Below are the code and all the weights of a small trained network. Each question names an input and a target symbol and asks about switching units off, where a switched-off unit gives its printed mean instead of its output.

import numpy as np


def w(rows, s, z=0):
    codes = np.array(rows[::2]) - 128.0
    scale = np.full(codes.shape[1], s)
    scale[-1] = z or s
    return codes * scale


def f(y):
    return np.maximum(y, 0)


def softmax(a):
    e = np.exp(a - a.max(-1, keepdims=True))
    return e / e.sum(-1, keepdims=True)


def log_softmax(a):
    a = a - a.max(-1, keepdims=True)
    return a - np.log(np.exp(a).sum(-1, keepdims=True))


def net(x, mask):
    ids = ['γδεηλμστψ'.index(c) for c in x.split()]
    T = len(ids)
    res = E[ids] + P[:T]
    u = 0
    for l in range(2):
        r = res
        for j in range(3):
            rows = slice(3 * j, 3 * j + 3)
            q, k, v = (r @ M[l][rows].T for M in (Q, K, V))
            z = softmax(np.where(np.tri(T) > 0, q @ k.T / 3**0.5, -1e9)) @ v
            o = O[l][rows]
            res = res + np.where(mask[u + j], z, o[:, -1]) @ o[:, :-1]
        u += 3
        y = f(res @ A[l][:, :-1].T + A[l][:, -1])
        res = res + np.where(mask[u : u + 4], y, B[l][:, -1]) @ B[l][:, :-1]
        u += 4
    return log_softmax(res[-1] @ U[:, :-1].T + U[:, -1])


Q, K, V, O, A, B = {}, {}, {}, {}, {}, {}
E = w([
[161,125,122],'γ',
[101,210,146],'δ',
[52,62,130],'ε',
[21,90,145],'η',
[156,106,52],'λ',
[80,201,150],'μ',
[154,247,134],'σ',
[24,158,153],'τ',
[120,161,4],'ψ',
],0.021)
P = w([
[32,101,254],'0',
[68,126,206],'1',
[87,119,176],'2',
[99,118,156],'3',
[100,116,141],'4',
[104,112,125],'5',
[110,106,111],'6',
[112,101,100],'7',
[117,100,92],'8',
[121,97,79],'9',
[124,93,70],'10',
[127,86,61],'11',
[125,81,57],'12',
],0.0084)
Q[0] = w([
[117,63,127],'0.h0',
[42,90,195],'0.h0',
[52,231,161],'0.h0',
[39,85,84],'0.h1',
[221,85,112],'0.h1',
[99,243,81],'0.h1',
[254,80,193],'0.h2',
[77,133,159],'0.h2',
[172,142,167],'0.h2',
],0.0093)
K[0] = w([
[107,69,105],'0.h0',
[42,157,161],'0.h0',
[152,151,138],'0.h0',
[2,122,62],'0.h1',
[114,135,70],'0.h1',
[25,227,64],'0.h1',
[111,71,147],'0.h2',
[125,61,148],'0.h2',
[79,112,94],'0.h2',
],0.0096)
V[0] = w([
[150,214,224],'0.h0',
[248,228,204],'0.h0',
[178,94,134],'0.h0',
[86,2,113],'0.h1',
[79,100,127],'0.h1',
[67,250,119],'0.h1',
[171,88,138],'0.h2',
[161,145,226],'0.h2',
[187,123,154],'0.h2',
],0.0085)
O[0] = w([
[248,139,159,138],'0.h0',
[31,149,196,29],'0.h0',
[102,253,202,62],'0.h0',
[139,207,139,155],'0.h1',
[49,250,164,196],'0.h1',
[3,65,24,254],'0.h1',
[118,183,202,72],'0.h2',
[96,142,73,119],'0.h2',
[32,42,83,78],'0.h2',
],0.0048,0.0065)
A[0] = w([
[143,105,137,89],'0.n0',
[107,2,188,138],'0.n1',
[189,6,21,38],'0.n2',
[230,133,111,253],'0.n3',
],0.0083,0.004)
B[0] = w([
[77,90,165,128],'0.n0',
[27,255,150,158],'0.n1',
[169,164,215,254],'0.n2',
[41,67,151,208],'0.n3',
],0.0092,0.0058)
Q[1] = w([
[102,129,214],'1.h0',
[229,250,131],'1.h0',
[45,211,60],'1.h0',
[209,217,145],'1.h1',
[32,55,186],'1.h1',
[151,3,175],'1.h1',
[101,209,87],'1.h2',
[117,30,99],'1.h2',
[139,98,74],'1.h2',
],0.012)
K[1] = w([
[175,94,79],'1.h0',
[201,139,240],'1.h0',
[62,178,144],'1.h0',
[80,158,193],'1.h1',
[210,130,98],'1.h1',
[145,188,47],'1.h1',
[100,4,161],'1.h2',
[113,185,82],'1.h2',
[110,136,107],'1.h2',
],0.015)
V[1] = w([
[140,247,115],'1.h0',
[136,138,87],'1.h0',
[143,220,105],'1.h0',
[100,152,136],'1.h1',
[68,120,165],'1.h1',
[141,129,116],'1.h1',
[120,41,165],'1.h2',
[88,134,150],'1.h2',
[188,209,197],'1.h2',
],0.014)
O[1] = w([
[3,126,2,150],'1.h0',
[29,55,117,126],'1.h0',
[64,130,106,132],'1.h0',
[76,169,151,168],'1.h1',
[141,89,163,203],'1.h1',
[134,99,100,113],'1.h1',
[151,97,136,120],'1.h2',
[152,84,93,210],'1.h2',
[202,195,129,3],'1.h2',
],0.0068,0.0074)
A[1] = w([
[138,186,188,95],'1.n0',
[154,55,49,71],'1.n1',
[82,61,92,67],'1.n2',
[55,249,138,2],'1.n3',
],0.011,0.0053)
B[1] = w([
[155,153,132,132],'1.n0',
[221,144,175,159],'1.n1',
[254,189,90,255],'1.n2',
[138,83,246,187],'1.n3',
],0.009,0.0083)
U = w([
[178,210,201,126],'γ',
[140,164,158,47],'δ',
[142,143,157,25],'ε',
[164,131,156,81],'η',
[170,146,161,104],'λ',
[138,133,154,59],'μ',
[6,141,155,254],'σ',
[137,64,154,85],'τ',
[77,169,22,177],'ψ',
],0.016,0.0048)

Each question gives the input, a string of symbols that net reads in full, and the target symbol t.
The units are the heads (3 rows each of Q, K, V and O) and the neurons (one row each of A and B). Each row of codes is followed by its name. A weight is (code - 128) times the scale printed after its matrix; where a second scale follows, it is the last column's (O, A, B and U).
mask holds one flag per unit, layer by layer, with each layer's heads first. A switched-off unit (its flag False) gives its mean, the last column of its rows in O or B, instead of its output. The means were averaged over made-up inputs and are rounded, as every weight is.
A unit's drop is (log p(t) with every unit on - log p(t) with that unit switched off) / (log p(t) with every unit on - log p(t) with every unit switched off).
The circuit of an input: a set's keep is (log p(t) with only the set's units on - log p(t) with every unit switched off) / (log p(t) with every unit on - log p(t) with every unit switched off). Starting from the 12 units with the biggest drops (on a tie, the unit counted first), units are removed one at a time, each time the one whose removal leaves the highest keep (on an exact tie, the one counted first), for as long as the keep stays at least 0.8.
units of the circuit, in order: the units of the circuit, biggest drop first
k most important neurons: the k neurons with the biggest drops, biggest first
k most important neurons of layer l: the k neurons of layer l with the biggest drops, biggest first
drop when u is switched off: that unit's drop, to one decimal
input τ γ γ, target τ: units of the circuit, in order -> 0.n2, 0.n3, 0.h1, 1.h2
input γ τ τ γ, target τ: 3 most important neurons of layer 0 -> 0.n3, 0.n2, 0.n1
input ε η γ ψ μ ψ ε η ψ δ ε, target ψ: most important neuron -> 1.n2
input μ λ ψ σ σ τ μ, target ψ: units of the circuit, in order -> 0.h1, 0.n2
input γ δ μ δ, target ψ: 4 most important neurons -> 0.n2, 0.n3, 0.n1, 1.n3
input σ μ γ, target σ: 3 most important neurons -> 0.n1, 1.n2, 0.n3
input δ ψ γ γ ψ γ, target ψ: 2 most important neurons of layer 0 -> 0.n3, 0.n2
input η η γ τ ε τ δ λ γ τ σ, target σ: 2 most important neurons -> 1.n2, 1.n3
input η γ λ τ γ γ λ μ σ, target σ: 2 most important neurons -> 1.n3, 1.n2
input γ γ λ σ γ, target σ: 2 most important neurons -> 0.n2, 1.n2
input γ τ σ δ γ ψ σ ψ γ, target ψ: 2 most important neurons -> 0.n3, 1.n2
input λ τ γ ψ γ δ, target σ: 3 most important neurons -> 1.n2, 1.n3, 1.n1
input δ τ γ γ γ λ η ψ λ τ η, target ψ: 2 most important neurons -> 1.n2, 1.n1
input ε μ ψ γ ε, target ψ: most important neuron of layer 0 -> 0.n2
input μ γ τ γ μ, target ψ: 2 most important neurons of layer 0 -> 0.n2, 0.n1
input γ γ γ λ λ λ ε λ ψ η ψ η, target ψ: drop when 1.n2 is switched off -> 0.1
input λ γ δ γ ε γ τ δ, target σ: drop when 0.h2 is switched off -> 0.0
input δ γ γ γ λ σ σ, target ψ: drop when 0.h0 is switched off -> 0.1
